Below is a small trained network, with its code and all its weights. Each question gives an input and a target symbol and asks what happens when units are switched off, that is, made to give their printed mean instead of their output.

import numpy as np


def w(rows, s, z=0):
    codes = np.array(rows[::2]) - 128.0
    scale = np.full(codes.shape[1], s)
    scale[-1] = z or s
    return codes * scale


def norm(h):
    return h / np.sqrt((h * h).mean(-1, keepdims=True) + 1e-5)


def softmax(a):
    e = np.exp(a - a.max(-1, keepdims=True))
    return e / e.sum(-1, keepdims=True)


def log_softmax(a):
    a = a - a.max(-1, keepdims=True)
    return a - np.log(np.exp(a).sum(-1, keepdims=True))


def net(x, mask):
    ids = ['αγδεζλξσω'.index(c) for c in x.split()]
    T = len(ids)
    res = E[ids] + P[:T]
    u = 0
    for l in range(3):
        r = norm(res)
        for j in range(2):
            rows = slice(2 * j, 2 * j + 2)
            q, k, v = (r @ M[l][rows].T for M in (Q, K, V))
            z = softmax(np.where(np.tri(T) > 0, q @ k.T / 2**0.5, -1e9)) @ v
            o = O[l][rows]
            res = res + np.where(mask[u + j], z, o[:, -1]) @ o[:, :-1]
        u += 2
    return log_softmax(norm(res)[-1] @ U[:, :-1].T + U[:, -1])


Q, K, V, O = {}, {}, {}, {}
E = w([
[120,34,165],'α',
[181,178,129],'γ',
[209,138,204],'δ',
[98,181,4],'ε',
[165,83,213],'ζ',
[157,152,127],'λ',
[102,65,129],'ξ',
[110,46,18],'σ',
[148,23,158],'ω',
],0.014)
P = w([
[197,61,123],'0',
[110,191,158],'1',
[100,192,134],'2',
[204,36,129],'3',
[120,201,165],'4',
[95,180,125],'5',
[196,14,156],'6',
[124,199,165],'7',
[91,177,126],'8',
[175,8,167],'9',
],0.012)
Q[0] = w([
[101,2,52],'L0H0',
[48,81,218],'L0H0',
[134,235,154],'L0H1',
[217,142,113],'L0H1',
],0.024)
K[0] = w([
[103,1,10],'L0H0',
[74,55,228],'L0H0',
[143,105,19],'L0H1',
[202,157,106],'L0H1',
],0.024)
V[0] = w([
[65,110,254],'L0H0',
[115,62,172],'L0H0',
[115,162,194],'L0H1',
[101,105,195],'L0H1',
],0.0086)
O[0] = w([
[2,115,134,36],'L0H0',
[77,44,107,214],'L0H0',
[88,74,74,182],'L0H1',
[81,58,118,254],'L0H1',
],0.0073,0.0025)
Q[1] = w([
[184,81,210],'L1H0',
[111,168,252],'L1H0',
[121,134,193],'L1H1',
[53,218,61],'L1H1',
],0.027)
K[1] = w([
[179,88,193],'L1H0',
[100,164,254],'L1H0',
[108,142,209],'L1H1',
[224,37,101],'L1H1',
],0.025)
V[1] = w([
[100,174,190],'L1H0',
[251,1,194],'L1H0',
[187,152,164],'L1H1',
[228,19,111],'L1H1',
],0.017)
O[1] = w([
[105,188,113,37],'L1H0',
[192,72,6,249],'L1H0',
[112,85,70,133],'L1H1',
[86,182,23,217],'L1H1',
],0.018,0.011)
Q[2] = w([
[148,77,111],'L2H0',
[250,232,105],'L2H0',
[165,161,128],'L2H1',
[148,99,147],'L2H1',
],0.023)
K[2] = w([
[105,156,127],'L2H0',
[187,64,3],'L2H0',
[114,138,132],'L2H1',
[118,114,146],'L2H1',
],0.046)
V[2] = w([
[70,133,110],'L2H0',
[251,71,77],'L2H0',
[88,197,64],'L2H1',
[233,32,52],'L2H1',
],0.012)
O[2] = w([
[157,85,108,141],'L2H0',
[239,223,206,150],'L2H0',
[64,157,79,152],'L2H1',
[116,5,179,249],'L2H1',
],0.011)
U = w([
[74,108,139,2],'α',
[116,197,119,68],'γ',
[172,182,172,188],'δ',
[113,202,105,42],'ε',
[73,134,196,149],'ζ',
[104,211,115,84],'λ',
[6,145,108,70],'ξ',
[204,137,79,209],'σ',
[178,37,178,67],'ω',
],0.016,0.0059)

Each question gives the input, a string of symbols that net reads in full, and the target symbol t.
The units are the heads (2 rows each of Q, K, V and O). Each row of codes is followed by its name. A weight is (code - 128) times the scale printed after its matrix; where a second scale follows, it is the last column's (O and U).
mask holds one flag per head, layer by layer. A switched-off head (its flag False) gives its mean, the last column of its rows in O, instead of its output. The means were averaged over made-up inputs and are rounded, as every weight is.
A unit's drop is (log p(t) with every unit on - log p(t) with that unit switched off) / (log p(t) with every unit on - log p(t) with every unit switched off).
The circuit of an input: a set's keep is (log p(t) with only the set's units on - log p(t) with every unit switched off) / (log p(t) with every unit on - log p(t) with every unit switched off). Starting from all 6 units, units are removed one at a time, each time the one whose removal leaves the highest keep (on an exact tie, the one counted first), for as long as the keep stays at least 0.8.
circuit, biggest first: the units of the circuit, biggest drop first
most important unit: the unit with the biggest drop
heads that matter: for each layer, one digit per head in row order, 1 if its drop is at least 0.15 and else 0, layers parted by /
drop when u is switched off: that unit's drop, to one decimal
input σ σ ζ σ ξ σ, target ξ: most important unit	L0H1
input γ σ ξ ξ ζ, target ζ: circuit, biggest first	(L0H0, L1H0, L1H1)
input σ α δ, target δ: heads that matter	11 / 11 / 00
input ξ λ ω ξ ξ ζ, target ζ: circuit, biggest first	(L0H0, L1H0)
input ζ σ γ γ ζ ξ, target ξ: circuit, biggest first	(L1H0, L1H1)
input δ ξ σ γ ω α, target ξ: circuit, biggest first	(L0H0, L1H0)
input ζ ξ ξ δ σ σ α ζ ξ σ, target ω: heads that matter	10 / 01 / 00
input δ ξ ζ σ δ σ ξ σ ε ε, target ω: heads that matter	10 / 01 / 00
input ζ ζ ξ ω ξ, target ξ: heads that matter	10 / 10 / 00
input ξ δ δ, target δ: heads that matter	10 / 11 / 00
input σ ξ σ ε σ λ, target λ: drop when L1H0 is switched off	0.3
input ζ σ ζ σ, target ω: drop when L1H1 is switched off	0.6
input σ ξ σ ξ ξ λ, target λ: drop when L1H0 is switched off	0.3
input σ ξ σ, target ξ: drop when L0H0 is switched off	-0.4
